Below is a small trained network, with its code and all its weights. Each question gives an input and a class and asks what happens when units are switched off, that is, made to give their printed mean instead of their output.

import numpy as np


def w(rows, s, z=0):
    codes = np.array(rows[::2]) - 128.0
    scale = np.full(codes.shape[1], s)
    scale[-1] = z or s
    return codes * scale


def norm(h):
    return h / np.sqrt((h * h).mean(-1, keepdims=True) + 1e-5)


def f(y):
    return np.maximum(y, 0)


def log_softmax(a):
    a = a - a.max(-1, keepdims=True)
    return a - np.log(np.exp(a).sum(-1, keepdims=True))


def net(x, mask):
    res = np.array(x, float).reshape(1, 6) / 4 @ E
    u = 0
    for l in range(4):
        y = f(norm(res) @ A[l][:, :-1].T + A[l][:, -1])
        res = res + np.where(mask[u : u + 10], y, B[l][:, -1]) @ B[l][:, :-1]
        u += 10
    return log_softmax(norm(res)[-1] @ U[:, :-1].T + U[:, -1])


A, B = {}, {}
E = w([
[114,94,86,109,140,2,178],'x0',
[118,175,162,85,63,104,122],'x1',
[156,184,85,99,176,107,81],'x2',
[48,83,117,41,141,156,93],'x3',
[157,130,56,86,70,162,161],'x4',
[187,129,195,58,182,146,187],'x5',
],0.012)
A[0] = w([
[185,17,82,180,208,171,109,1],'L0N1',
[172,47,22,176,247,173,140,55],'L0N2',
[120,203,169,73,57,88,112,17],'L0N3',
[158,131,24,106,94,171,168,11],'L0N4',
[134,193,158,81,69,92,109,49],'L0N5',
[154,181,118,74,144,114,126,103],'L0N6',
[183,69,157,62,136,137,120,96],'L0N7',
[185,211,53,86,210,98,34,29],'L0N8',
[202,132,121,199,97,92,123,12],'L0N9',
[154,106,73,106,98,184,220,112],'L0N10',
],0.011,0.009)
B[0] = w([
[74,188,219,127,58,123,143,173],'L0N1',
[66,206,188,98,60,104,153,244],'L0N2',
[84,178,175,114,72,93,155,174],'L0N3',
[196,135,113,79,94,82,60,181],'L0N4',
[77,166,164,137,98,135,142,179],'L0N5',
[132,107,145,106,114,136,141,206],'L0N6',
[151,110,133,90,159,126,141,207],'L0N7',
[129,9,161,169,72,161,174,234],'L0N8',
[117,144,86,90,169,146,163,164],'L0N9',
[166,111,141,107,115,103,80,252],'L0N10',
],0.016,0.0039)
A[1] = w([
[75,110,117,74,163,148,94,19],'L1N1',
[119,174,127,109,120,152,115,28],'L1N2',
[166,164,107,196,100,142,163,91],'L1N3',
[184,178,116,181,128,107,142,57],'L1N4',
[191,174,139,134,150,128,184,159],'L1N5',
[154,176,145,121,127,250,106,12],'L1N6',
[94,156,50,166,94,147,108,2],'L1N7',
[140,157,137,127,115,173,67,34],'L1N8',
[91,116,199,172,200,76,95,44],'L1N9',
[115,93,131,142,114,112,178,79],'L1N10',
],0.017,0.0059)
B[1] = w([
[79,164,47,130,136,242,157,194],'L1N1',
[110,138,146,158,111,139,160,155],'L1N2',
[64,107,93,99,77,185,115,203],'L1N3',
[77,139,49,94,99,204,117,183],'L1N4',
[42,67,114,15,192,169,107,246],'L1N5',
[212,165,87,214,183,62,248,254],'L1N6',
[98,145,130,238,145,42,7,180],'L1N7',
[179,173,94,188,143,132,170,197],'L1N8',
[241,187,90,98,80,146,82,246],'L1N9',
[142,95,123,185,116,96,150,193],'L1N10',
],0.011,0.0056)
A[2] = w([
[121,83,187,140,102,153,157,160],'L2N1',
[88,207,170,84,108,123,208,10],'L2N2',
[84,205,139,123,37,99,169,2],'L2N3',
[161,107,144,52,185,194,189,180],'L2N4',
[178,164,131,183,101,59,120,26],'L2N5',
[117,103,156,75,91,167,42,78],'L2N6',
[186,94,185,165,8,167,42,103],'L2N7',
[75,87,72,157,184,173,186,42],'L2N8',
[57,52,108,42,135,105,117,108],'L2N9',
[122,254,93,117,85,131,159,80],'L2N10',
],0.0074,0.0054)
B[2] = w([
[92,145,180,237,83,149,172,180],'L2N1',
[47,143,162,166,106,114,83,164],'L2N2',
[116,170,219,128,187,119,129,171],'L2N3',
[57,121,93,214,76,122,2,253],'L2N4',
[75,108,108,64,191,179,112,152],'L2N5',
[199,145,115,148,134,201,168,154],'L2N6',
[207,62,183,105,127,109,131,193],'L2N7',
[106,163,97,118,61,86,185,146],'L2N8',
[147,159,58,212,143,192,195,196],'L2N9',
[96,175,133,36,151,164,105,193],'L2N10',
],0.0068,0.0069)
A[3] = w([
[119,107,77,100,167,20,155,143],'L3N1',
[90,153,42,138,94,188,126,191],'L3N2',
[156,98,206,14,233,144,220,26],'L3N3',
[75,123,103,182,105,62,34,1],'L3N4',
[98,132,72,105,195,6,169,96],'L3N5',
[101,87,157,49,201,200,187,137],'L3N6',
[129,189,155,111,144,128,101,54],'L3N7',
[167,40,181,176,97,165,147,119],'L3N8',
[164,160,186,117,180,136,52,137],'L3N9',
[89,185,106,71,79,51,150,142],'L3N10',
],0.012,0.0062)
B[3] = w([
[170,139,103,174,159,208,157,163],'L3N1',
[122,56,156,66,181,121,155,246],'L3N2',
[110,155,127,245,78,76,6,161],'L3N3',
[109,130,168,124,117,78,59,160],'L3N4',
[207,232,107,221,170,133,183,154],'L3N5',
[60,152,75,185,118,93,71,191],'L3N6',
[149,101,156,138,127,159,152,146],'L3N7',
[143,28,105,110,107,38,181,179],'L3N8',
[163,63,132,78,40,170,111,160],'L3N9',
[145,140,207,157,160,230,122,204],'L3N10',
],0.012,0.011)
U = w([
[71,165,231,141,92,151,135,140],'0',
[73,126,106,177,130,88,6,128],'1',
[168,160,92,175,180,144,190,166],'2',
[34,105,76,73,152,183,131,126],'3',
[124,60,136,132,87,93,171,148],'4',
[217,131,129,46,95,147,68,146],'5',
[113,147,164,74,159,88,132,81],'6',
[118,191,129,36,178,36,130,11],'7',
],0.017,0.012)

Each question gives the input, the list of numbers given to net, and the class t.
The units are the neurons (one row each of A and B). Each row of codes is followed by its name. A weight is (code - 128) times the scale printed after its matrix; where a second scale follows, it is the last column's (A, B and U).
mask holds one flag per neuron, layer by layer. A switched-off neuron (its flag False) gives its mean, the last column of its row in B, instead of its output. The means were averaged over made-up inputs and are rounded, as every weight is.
A unit's drop is (log p(t) with every unit on - log p(t) with that unit switched off) / (log p(t) with every unit on - log p(t) with every unit switched off).
The circuit of an input: a set's keep is (log p(t) with only the set's units on - log p(t) with every unit switched off) / (log p(t) with every unit on - log p(t) with every unit switched off). Starting from the 12 units with the biggest drops (on a tie, the unit counted first), units are removed one at a time, each time the one whose removal leaves the highest keep (on an exact tie, the one counted first), for as long as the keep stays at least 0.8.
units of the circuit, in order: the units of the circuit, biggest drop first
most important unit: the unit with the biggest drop
top k neurons: the k neurons with the biggest drops, biggest first
top k neurons in layer l: the k neurons of layer l with the biggest drops, biggest first
input [3,-6,-4,2,3,1], class 0: units of the circuit, in order : [L0N2]
input [-8,7,-8,-2,-3,6], class 2: top 2 neurons : [L1N6; L0N2]
input [5,-8,-5,-8,6,1], class 0: top 3 neurons : [L0N2; L0N1; L3N10]
input [-3,2,-6,4,-2,2], class 4: units of the circuit, in order : [L0N2; L3N8]
input [7,0,6,-1,-7,5], class 2: top 2 neurons in layer 3 : [L3N5; L3N1]
input [5,3,5,0,7,-4], class 5: top 2 neurons : [L0N4; L1N6]
input [-8,-7,8,6,-4,0], class 2: top 2 neurons : [L1N6; L1N8]
input [-6,-4,7,1,0,6], class 4: units of the circuit, in order : [L0N8; L3N8]
input [-7,-8,-3,1,2,-2], class 0: top 2 neurons : [L0N2; L0N1]
input [-3,1,4,-8,-8,5], class 3: units of the circuit, in order : [L1N5; L1N4]
input [2,8,5,-6,5,7], class 0: units of the circuit, in order : [L0N5; L3N10]
input [1,-2,5,1,-7,1], class 5: top 3 neurons : [L1N9; L2N7; L1N6]
input [7,-2,1,8,0,8], class 1: top 2 neurons in layer 3 : [L3N3; L3N6]
input [8,4,0,1,3,5], class 2: most important unit : L3N5
input [-7,-3,-7,5,3,-1], class 2: top 3 neurons : [L1N6; L0N8; L1N8]
input [-4,-4,7,-6,7,8], class 1: units of the circuit, in order : [L1N5; L3N3]
input [-4,3,7,-4,-2,7], class 1: top 2 neurons : [L1N5; L3N3]
input [-5,-3,1,-1,0,-4], class 2: top 3 neurons : [L1N6; L1N8; L2N4]
input [6,-2,-2,8,-8,-3], class 3: top 2 neurons : [L1N1; L1N6]
input [2,-7,8,8,-7,-4], class 3: units of the circuit, in order : [L1N1]
input [-6,3,-7,-8,-8,-1], class 3: top 3 neurons in layer 1 : [L1N4; L1N3; L1N5]
input [-3,3,7,-7,2,8], class 1: top 2 neurons : [L1N5; L3N3]
input [3,-6,3,-2,-8,0], class 5: top 2 neurons : [L1N9; L3N9]
input [-3,-4,-7,6,3,5], class 4: top 3 neurons : [L2N4; L3N8; L1N5]
input [8,-7,-1,5,-7,-3], class 2: top 2 neurons : [L3N5; L2N4]
input [-5,0,-4,-7,2,2], class 3: top 2 neurons in layer 1 : [L1N5; L1N3]
input [-1,1,-4,1,7,-4], class 5: top neuron in layer 0 : [L0N4]
